Below is a small trained network, with its code and all its weights. Each question gives an input and a target symbol and asks what happens when units are switched off, that is, made to give their printed mean instead of their output.

import numpy as np


def w(rows, s, z=0):
    codes = np.array(rows[::2]) - 128.0
    scale = np.full(codes.shape[1], s)
    scale[-1] = z or s
    return codes * scale


def f(y):
    return y / 2 * (1 + np.tanh(0.7978845608 * (y + 0.044715 * y**3)))


def softmax(a):
    e = np.exp(a - a.max(-1, keepdims=True))
    return e / e.sum(-1, keepdims=True)


def log_softmax(a):
    a = a - a.max(-1, keepdims=True)
    return a - np.log(np.exp(a).sum(-1, keepdims=True))


def net(x, mask):
    ids = ['αβγδεηθλξπστφψω'.index(c) for c in x.split()]
    T = len(ids)
    res = E[ids] + P[:T]
    r = res
    for j in range(3):
        rows = slice(3 * j, 3 * j + 3)
        q, k, v = (r @ M[0][rows].T for M in (Q, K, V))
        z = softmax(np.where(np.tri(T) > 0, q @ k.T / 3**0.5, -1e9)) @ v
        o = O[0][rows]
        res = res + np.where(mask[j], z, o[:, -1]) @ o[:, :-1]
    y = f(res @ A[0][:, :-1].T + A[0][:, -1])
    res = res + np.where(mask[3:19], y, B[0][:, -1]) @ B[0][:, :-1]
    return log_softmax(res[-1] @ U[:, :-1].T + U[:, -1])


Q, K, V, O, A, B = {}, {}, {}, {}, {}, {}
E = w([
[120,131,147,142,190,185,170,69,114,186],'α',
[61,90,143,116,192,186,152,88,112,90],'β',
[168,95,118,141,119,82,157,133,75,147],'γ',
[133,148,124,102,169,168,161,87,167,127],'δ',
[185,150,100,80,144,90,123,148,112,125],'ε',
[147,138,134,79,37,186,86,90,82,105],'η',
[82,42,163,153,107,146,177,75,89,116],'θ',
[129,130,117,105,171,117,130,131,61,133],'λ',
[152,40,100,179,138,151,99,219,107,127],'ξ',
[149,23,2,128,104,152,82,74,113,141],'π',
[140,83,53,182,151,118,180,78,159,116],'σ',
[161,118,101,54,123,109,120,134,204,60],'τ',
[155,98,152,114,69,110,154,88,139,123],'φ',
[163,178,135,102,199,151,122,116,91,200],'ψ',
[201,121,115,149,127,109,147,92,154,197],'ω',
],0.021)
P = w([
[34,167,159,122,151,27,98,90,156,129],'0',
[99,87,117,56,148,148,170,160,138,184],'1',
[184,135,172,147,185,88,161,107,114,61],'2',
[117,83,111,74,119,175,159,153,143,178],'3',
[206,126,170,150,167,109,147,101,110,64],'4',
[132,108,60,104,116,185,161,153,132,157],'5',
[232,143,144,195,161,117,139,81,111,60],'6',
[136,95,59,112,88,204,145,150,122,155],'7',
[232,142,139,192,144,149,131,92,97,68],'8',
[151,93,36,116,67,213,141,170,128,129],'9',
[253,146,170,187,127,173,111,79,126,84],'10',
[135,95,66,102,85,208,151,156,119,158],'11',
],0.013)
Q[0] = w([
[76,67,36,89,70,189,68,152,141,195],'head 0',
[85,71,108,98,100,129,98,169,173,191],'head 0',
[179,190,234,184,164,71,155,101,115,3],'head 0',
[225,95,121,141,178,150,172,78,104,92],'head 1',
[122,233,252,214,178,40,176,130,147,53],'head 1',
[173,124,168,90,175,104,148,38,105,84],'head 1',
[150,114,188,163,161,112,143,172,111,108],'head 2',
[109,100,76,80,88,189,190,205,133,181],'head 2',
[244,80,135,117,176,138,176,63,82,84],'head 2',
],0.011)
K[0] = w([
[41,134,177,94,135,36,128,110,152,162],'head 0',
[93,128,126,138,140,65,183,128,148,126],'head 0',
[209,89,129,144,101,214,158,153,99,90],'head 0',
[133,146,78,137,81,152,60,75,85,103],'head 1',
[209,105,86,120,129,204,151,131,95,121],'head 1',
[158,122,131,136,102,198,66,100,115,105],'head 1',
[145,110,144,142,140,180,122,155,146,133],'head 2',
[63,135,144,138,160,47,120,115,168,154],'head 2',
[135,116,97,188,92,167,5,141,92,105],'head 2',
],0.015)
V[0] = w([
[103,61,196,154,28,101,165,100,76,112],'head 0',
[174,105,69,111,128,41,92,194,56,138],'head 0',
[137,173,85,55,142,68,85,130,149,56],'head 0',
[154,207,163,99,82,164,77,195,46,155],'head 1',
[113,82,124,156,185,76,177,141,41,168],'head 1',
[209,130,113,147,106,63,182,132,182,188],'head 1',
[98,63,111,165,137,144,38,140,106,95],'head 2',
[121,158,128,93,98,92,159,50,5,134],'head 2',
[179,117,52,91,68,117,151,105,160,120],'head 2',
],0.012)
O[0] = w([
[106,36,223,220,111,56,131,187,142,183,212],'head 0',
[50,219,109,198,177,170,2,147,49,141,138],'head 0',
[91,178,105,58,189,87,89,109,49,20,184],'head 0',
[119,201,164,182,134,172,146,192,59,127,147],'head 1',
[122,113,107,123,179,243,67,127,159,200,78],'head 1',
[105,197,53,133,58,57,107,118,157,208,67],'head 1',
[178,7,104,180,134,159,26,159,139,50,169],'head 2',
[107,71,179,116,182,147,163,210,43,180,255],'head 2',
[97,106,159,34,107,48,44,150,71,145,172],'head 2',
],0.0093,0.01)
A[0] = w([
[81,153,182,151,107,210,118,155,56,202,96],'neuron 0',
[229,86,130,115,168,79,137,172,122,67,141],'neuron 1',
[19,131,127,16,163,89,125,191,102,108,85],'neuron 2',
[118,145,164,126,133,123,204,150,96,85,113],'neuron 3',
[25,100,73,115,47,128,253,162,109,152,124],'neuron 4',
[191,129,99,207,100,203,4,118,145,144,253],'neuron 5',
[125,142,132,78,211,164,175,59,124,156,221],'neuron 6',
[90,72,125,201,139,173,210,202,188,109,113],'neuron 7',
[32,153,128,131,172,165,183,99,123,125,161],'neuron 8',
[166,180,174,36,31,127,142,88,129,49,210],'neuron 9',
[145,16,182,161,161,99,36,85,89,92,15],'neuron 10',
[120,120,143,167,167,106,123,177,4,81,111],'neuron 11',
[119,203,27,134,174,103,38,63,60,32,128],'neuron 12',
[170,115,120,222,66,79,128,22,135,136,157],'neuron 13',
[191,128,101,93,148,127,163,68,112,49,87],'neuron 14',
[34,172,83,166,100,155,121,134,170,219,41],'neuron 15',
],0.0065,0.0041)
B[0] = w([
[104,103,53,193,169,135,132,124,151,79,180],'neuron 0',
[30,205,172,159,132,165,105,78,116,125,208],'neuron 1',
[161,145,129,207,53,94,114,106,146,140,192],'neuron 2',
[184,157,168,135,83,50,83,53,47,188,184],'neuron 3',
[178,200,227,145,162,37,170,177,154,138,161],'neuron 4',
[76,151,147,145,182,55,231,107,150,101,185],'neuron 5',
[175,68,78,145,67,145,166,171,86,43,161],'neuron 6',
[136,154,138,128,61,157,67,61,70,128,175],'neuron 7',
[149,84,90,108,113,177,92,194,158,155,146],'neuron 8',
[141,118,131,217,204,90,132,130,120,153,157],'neuron 9',
[106,254,103,29,151,141,176,161,137,193,232],'neuron 10',
[212,83,66,112,141,172,59,87,215,115,253],'neuron 11',
[102,115,187,120,45,139,120,181,172,106,196],'neuron 12',
[109,139,176,111,176,128,77,157,136,122,147],'neuron 13',
[18,110,114,86,172,164,135,94,60,150,147],'neuron 14',
[148,161,145,140,114,140,156,33,51,179,141],'neuron 15',
],0.0066,0.03)
U = w([
[253,158,162,107,101,131,125,90,209,108,77],'α',
[124,115,198,78,152,149,92,86,115,92,58],'β',
[88,144,125,158,166,108,67,105,73,182,94],'γ',
[171,160,129,73,202,58,144,109,95,68,81],'δ',
[161,162,136,138,59,129,59,131,153,134,133],'ε',
[202,158,199,116,175,110,31,87,50,120,173],'η',
[134,143,212,125,125,174,73,119,162,181,50],'θ',
[163,55,173,121,204,118,69,181,135,88,177],'λ',
[142,197,184,150,168,132,102,73,209,99,197],'ξ',
[115,193,166,10,201,125,53,150,112,145,87],'π',
[190,99,115,97,156,82,46,53,188,134,127],'σ',
[94,129,148,136,132,75,75,84,90,95,52],'τ',
[128,96,176,116,153,46,115,237,97,128,254],'φ',
[156,224,142,87,150,148,153,181,68,142,99],'ψ',
[178,241,114,113,105,108,103,61,151,184,26],'ω',
],0.0051,0.0046)

Each question gives the input, a string of symbols that net reads in full, and the target symbol t.
The units are the heads (3 rows each of Q, K, V and O) and the neurons (one row each of A and B). Each row of codes is followed by its name. A weight is (code - 128) times the scale printed after its matrix; where a second scale follows, it is the last column's (O, A, B and U).
mask holds one flag per unit, heads first, then neurons. A switched-off unit (its flag False) gives its mean, the last column of its rows in O or B, instead of its output. The means were averaged over made-up inputs and are rounded, as every weight is.
A unit's drop is (log p(t) with every unit on - log p(t) with that unit switched off) / (log p(t) with every unit on - log p(t) with every unit switched off).
The circuit of an input: a set's keep is (log p(t) with only the set's units on - log p(t) with every unit switched off) / (log p(t) with every unit on - log p(t) with every unit switched off). Starting from the 12 units with the biggest drops (on a tie, the unit counted first), units are removed one at a time, each time the one whose removal leaves the highest keep (on an exact tie, the one counted first), for as long as the keep stays at least 0.8.
circuit, biggest first: the units of the circuit, biggest drop first
unit that matters most: the unit with the biggest drop
k most important neurons: the k neurons with the biggest drops, biggest first
which heads matter: for each layer, one digit per head in row order, 1 if its drop is at least 0.15 and else 0, layers parted by /
drop when u is switched off: that unit's drop, to one decimal
input σ φ ε η ε η η η δ, target η: unit that matters most	head 1
input δ ε ε γ η θ α σ, target δ: which heads matter	100
input φ δ η ε θ β φ φ η σ η γ, target φ: circuit, biggest first	head 1; neuron 11; head 0
input ξ δ τ γ η φ λ η ξ φ δ, target ξ: circuit, biggest first	head 2; head 0; neuron 5
input η η β, target η: circuit, biggest first	head 1; neuron 3
input α η ξ η η φ η π τ τ η ε, target α: which heads matter	111
input ξ λ τ η γ β η ε η ξ γ φ, target ξ: which heads matter	001
input σ η ε η τ ε σ β φ φ τ, target η: which heads matter	010
input ε η ξ φ φ α σ η η ω ξ, target ξ: circuit, biggest first	head 2; neuron 5
input ω η ξ ε ω, target ξ: circuit, biggest first	head 2; neuron 5; head 0
input ξ φ η η η α, target ξ: circuit, biggest first	head 2; neuron 5
input φ ε δ ψ, target φ: circuit, biggest first	neuron 11; head 0; head 1
input ψ η η φ, target ψ: which heads matter	101
input α β π θ ε η ε η δ η, target α: circuit, biggest first	head 0
input σ θ η α λ η, target σ: which heads matter	010
input φ ε λ η η ε π φ δ φ ε, target π: which heads matter	001
input ε σ φ λ σ ω α α ψ ε λ, target λ: which heads matter	110
input ξ η ε η η φ σ, target η: which heads matter	010
input φ λ λ γ, target φ: which heads matter	010
input ε ω η η, target ε: which heads matter	100
input π φ ψ ω ε η η η ε β, target π: unit that matters most	neuron 10
input γ η η η, target γ: which heads matter	110
input ψ ω τ η π ξ φ ψ ε ψ, target ψ: which heads matter	101
input φ τ ε λ ψ, target ψ: which heads matter	111
input ε η π τ ε σ ψ ε ε ξ, target ε: 2 most important neurons	neuron 12; neuron 2
input ε τ δ η δ ξ η π λ β, target ε: 2 most important neurons	neuron 12; neuron 2
input λ δ ε ε, target λ: unit that matters most	head 1
input τ η σ, target η: drop when head 1 is switched off	0.5
